Below is a small trained network, with its code and all its weights. Each question gives an input and a class and asks what happens when units are switched off, that is, made to give their printed mean instead of their output.

import numpy as np


def w(rows, s, z=0):
    codes = np.array(rows[::2]) - 128.0
    scale = np.full(codes.shape[1], s)
    scale[-1] = z or s
    return codes * scale


def f(y):
    return y / 2 * (1 + np.tanh(0.7978845608 * (y + 0.044715 * y**3)))


def log_softmax(a):
    a = a - a.max(-1, keepdims=True)
    return a - np.log(np.exp(a).sum(-1, keepdims=True))


def net(x, mask):
    res = np.array(x, float).reshape(1, 7) / 4 @ E
    y = f(res @ A[0][:, :-1].T + A[0][:, -1])
    res = res + np.where(mask, y, B[0][:, -1]) @ B[0][:, :-1]
    return log_softmax(res[-1] @ U[:, :-1].T + U[:, -1])


A, B = {}, {}
E = w([
[128,129,130,129,125],'x0',
[128,128,126,126,130],'x1',
[127,129,129,129,129],'x2',
[181,182,133,69,24],'x3',
[128,127,128,126,130],'x4',
[44,119,198,78,109],'x5',
[105,253,118,166,167],'x6',
],0.017)
A[0] = w([
[100,153,182,158,143,131],'N1',
[156,159,106,78,83,168],'N2',
[84,79,197,66,114,203],'N3',
[170,131,143,164,146,254],'N4',
[173,136,138,88,84,115],'N5',
[146,161,181,80,106,33],'N6',
[65,145,191,103,131,146],'N7',
[211,78,127,137,113,227],'N8',
[131,251,115,93,95,2],'N9',
[36,170,140,135,128,107],'N10',
],0.016,0.0061)
B[0] = w([
[198,152,127,66,198,170],'N1',
[105,112,98,83,107,226],'N2',
[59,154,204,139,101,253],'N3',
[148,129,46,142,201,186],'N4',
[177,200,136,96,64,211],'N5',
[110,143,148,188,92,185],'N6',
[142,164,174,35,137,206],'N7',
[118,104,19,71,136,228],'N8',
[59,53,133,154,250,246],'N9',
[249,104,156,97,136,195],'N10',
],0.011,0.019)
U = w([
[53,67,70,159,142,220],'0',
[172,167,109,47,103,88],'1',
[50,89,189,121,135,195],'2',
[88,180,163,133,43,4],'3',
[169,221,93,249,153,62],'4',
],0.015,0.0044)

Each question gives the input, the list of numbers given to net, and the class t.
The units are the neurons (one row each of A and B). Each row of codes is followed by its name. A weight is (code - 128) times the scale printed after its matrix; where a second scale follows, it is the last column's (A, B and U).
mask holds one flag per neuron, in row order. A switched-off neuron (its flag False) gives its mean, the last column of its row in B, instead of its output. The means were averaged over made-up inputs and are rounded, as every weight is.
A unit's drop is (log p(t) with every unit on - log p(t) with that unit switched off) / (log p(t) with every unit on - log p(t) with every unit switched off).
The circuit of an input: a set's keep is (log p(t) with only the set's units on - log p(t) with every unit switched off) / (log p(t) with every unit on - log p(t) with every unit switched off). Starting from all 10 units, units are removed one at a time, each time the one whose removal leaves the highest keep (on an exact tie, the one counted first), for as long as the keep stays at least 0.8.
circuit, biggest first: the units of the circuit, biggest drop first
most important unit: the unit with the biggest drop
k most important neurons: the k neurons with the biggest drops, biggest first
drop of u: that unit's drop, to one decimal
input [-2,0,1,-8,4,-5,1], class 4: circuit, biggest first -> N9
input [-2,-4,0,0,-1,6,5], class 1: 3 most important neurons -> N10, N1, N7
input [1,-6,0,5,-7,-3,1], class 0: 3 most important neurons -> N9, N7, N10
input [5,7,-4,0,-3,-3,1], class 4: 2 most important neurons -> N9, N2
input [0,-7,-2,1,4,5,-7], class 3: circuit, biggest first -> N9, N3
input [-2,5,2,1,-5,1,-2], class 3: circuit, biggest first -> N9, N10, N1
input [-6,-2,-8,-1,3,-4,4], class 4: 2 most important neurons -> N8, N2
input [-7,3,3,5,3,0,7], class 0: 2 most important neurons -> N9, N3
input [-4,6,2,-1,8,-2,3], class 4: 3 most important neurons -> N8, N9, N2
input [2,5,7,-4,-5,-1,1], class 4: 3 most important neurons -> N9, N8, N2
input [2,-1,6,-5,-2,-4,1], class 4: 3 most important neurons -> N9, N2, N8
input [-1,0,5,0,-5,-4,4], class 4: 2 most important neurons -> N8, N2
input [-6,4,-6,-1,-1,-5,3], class 4: 2 most important neurons -> N9, N2
input [7,4,6,8,4,6,-3], class 3: most important unit -> N5
input [5,-1,0,-1,2,5,1], class 1: 3 most important neurons -> N9, N10, N7
input [4,-7,4,0,-7,8,8], class 1: 2 most important neurons -> N10, N1
input [1,3,-4,1,4,-2,7], class 0: 2 most important neurons -> N9, N5
input [5,-4,-6,8,-6,-7,1], class 0: 3 most important neurons -> N9, N7, N10
input [0,-6,-4,-1,-3,4,2], class 1: 2 most important neurons -> N9, N10
input [6,-6,-4,-8,-5,-5,2], class 4: most important unit -> N9
input [2,7,-2,7,6,3,4], class 2: drop of N9 -> 1.6
input [-2,2,5,6,-4,4,4], class 2: drop of N9 -> 1.9
input [5,-1,2,7,2,7,8], class 2: drop of N9 -> 4.1
input [7,-3,-2,0,-4,-2,4], class 4: drop of N2 -> 0.6
